Below are the code and all the weights of a small trained network. Each question names an input and a class and asks about switching units off, where a switched-off unit gives its printed mean instead of its output.

import numpy as np


def w(rows, s, z=0):
    codes = np.array(rows[::2]) - 128.0
    scale = np.full(codes.shape[1], s)
    scale[-1] = z or s
    return codes * scale


def f(y):
    return np.maximum(y, 0)


def log_softmax(a):
    a = a - a.max(-1, keepdims=True)
    return a - np.log(np.exp(a).sum(-1, keepdims=True))


def net(x, mask):
    res = np.array(x, float).reshape(1, 7) / 4 @ E
    y = f(res @ A[0][:, :-1].T + A[0][:, -1])
    res = res + np.where(mask, y, B[0][:, -1]) @ B[0][:, :-1]
    return log_softmax(res[-1] @ U[:, :-1].T + U[:, -1])


A, B = {}, {}
E = w([
[130,123,143,119],'x0',
[96,166,56,139],'x1',
[125,15,2,9],'x2',
[125,128,136,129],'x3',
[27,164,209,54],'x4',
[209,222,107,81],'x5',
[154,101,182,120],'x6',
],0.0061)
A[0] = w([
[107,119,61,44,54],'N0',
[141,122,43,167,52],'N1',
[130,241,176,187,72],'N2',
[141,82,74,50,69],'N3',
[156,176,190,204,167],'N4',
[116,128,54,11,67],'N5',
[173,223,64,83,142],'N6',
[132,101,176,101,197],'N7',
[195,90,148,155,110],'N8',
[106,187,160,71,143],'N9',
[77,134,50,186,206],'N10',
[79,176,181,77,33],'N11',
[40,124,84,144,255],'N12',
[177,179,156,91,108],'N13',
[188,98,147,141,228],'N14',
[64,130,150,25,91],'N15',
[191,114,70,170,126],'N16',
[153,41,90,50,34],'N17',
[38,94,102,204,134],'N18',
],0.011,0.0072)
B[0] = w([
[102,114,123,224,188],'N0',
[85,169,96,119,161],'N1',
[87,13,79,225,216],'N2',
[100,117,111,232,197],'N3',
[31,93,88,132,233],'N4',
[114,111,188,237,211],'N5',
[174,95,254,32,208],'N6',
[178,165,131,60,204],'N7',
[60,197,35,84,156],'N8',
[138,209,71,92,194],'N9',
[84,107,160,24,214],'N10',
[205,207,49,180,165],'N11',
[181,127,145,7,254],'N12',
[203,50,201,124,167],'N13',
[173,190,140,46,213],'N14',
[165,219,30,150,197],'N15',
[91,210,71,89,187],'N16',
[94,123,149,243,195],'N17',
[241,131,190,137,186],'N18',
],0.0082,0.0083)
U = w([
[62,78,115,236,50],'0',
[109,242,2,84,85],'1',
[132,136,136,83,254],'2',
[138,149,144,83,219],'3',
[243,67,213,104,30],'4',
[138,140,105,84,162],'5',
[157,134,101,105,146],'6',
],0.0094,0.0047)

Each question gives the input, the list of numbers given to net, and the class t.
The units are the neurons (one row each of A and B). Each row of codes is followed by its name. A weight is (code - 128) times the scale printed after its matrix; where a second scale follows, it is the last column's (A, B and U).
mask holds one flag per neuron, in row order. A switched-off neuron (its flag False) gives its mean, the last column of its row in B, instead of its output. The means were averaged over made-up inputs and are rounded, as every weight is.
A unit's drop is (log p(t) with every unit on - log p(t) with that unit switched off) / (log p(t) with every unit on - log p(t) with every unit switched off).
The circuit of an input: a set's keep is (log p(t) with only the set's units on - log p(t) with every unit switched off) / (log p(t) with every unit on - log p(t) with every unit switched off). Starting from the 12 units with the biggest drops (on a tie, the unit counted first), units are removed one at a time, each time the one whose removal leaves the highest keep (on an exact tie, the one counted first), for as long as the keep stays at least 0.8.
circuit, biggest first: the units of the circuit, biggest drop first
unit that matters most: the unit with the biggest drop
top k neurons: the k neurons with the biggest drops, biggest first
drop of u: that unit's drop, to one decimal
input [8,7,7,0,-3,6,-8], class 3: circuit, biggest first => N6
input [-1,6,8,-4,7,4,-7], class 0: top 3 neurons => N5; N0; N3
input [-2,-3,4,-7,-8,-7,-8], class 1: top 4 neurons => N16; N1; N6; N8
input [5,8,0,3,-2,3,-5], class 2: circuit, biggest first => N6; N10
input [-7,0,-4,-7,8,1,-6], class 1: top 2 neurons => N9; N11
input [0,4,2,-5,2,-8,4], class 4: circuit, biggest first => N18; N4
input [-2,-8,8,1,3,-8,0], class 0: top 3 neurons => N17; N3; N6
input [-1,-4,-7,-5,3,0,-1], class 0: top 2 neurons => N2; N4
input [-6,3,1,-8,-6,-1,-8], class 3: circuit, biggest first => N6; N10
input [2,-2,7,-7,-4,-1,-4], class 0: circuit, biggest first => N17; N3
input [-2,-4,6,6,-6,-4,1], class 0: top 2 neurons => N17; N3
input [6,-7,-2,-7,0,8,-1], class 4: top 4 neurons => N13; N6; N16; N15
input [-4,-6,-7,-5,1,-3,5], class 0: top 3 neurons => N2; N4; N12
input [-6,7,7,-5,7,6,-6], class 0: unit that matters most => N5
input [-1,0,3,1,-3,6,-8], class 3: top 2 neurons => N6; N16
input [5,-3,-8,-5,4,-7,4], class 0: top 3 neurons => N2; N4; N6
input [5,3,-7,3,8,-1,-1], class 1: top 3 neurons => N9; N11; N5
input [-4,3,-8,-2,0,8,2], class 0: top 3 neurons => N2; N4; N12
input [-6,5,-2,5,0,6,3], class 4: top 2 neurons => N6; N13
input [-8,8,-7,5,-2,-6,-8], class 2: unit that matters most => N12
input [7,4,5,0,3,6,-8], class 3: top 2 neurons => N6; N2
input [-2,-7,5,5,7,0,-6], class 1: drop of N15 => 0.7
input [1,-6,2,-3,8,0,4], class 1: drop of N15 => 0.2
input [-6,7,-7,-6,4,-1,-1], class 0: drop of N7 => 0.2
input [-8,3,4,8,-8,-2,4], class 1: drop of N16 => 0.4
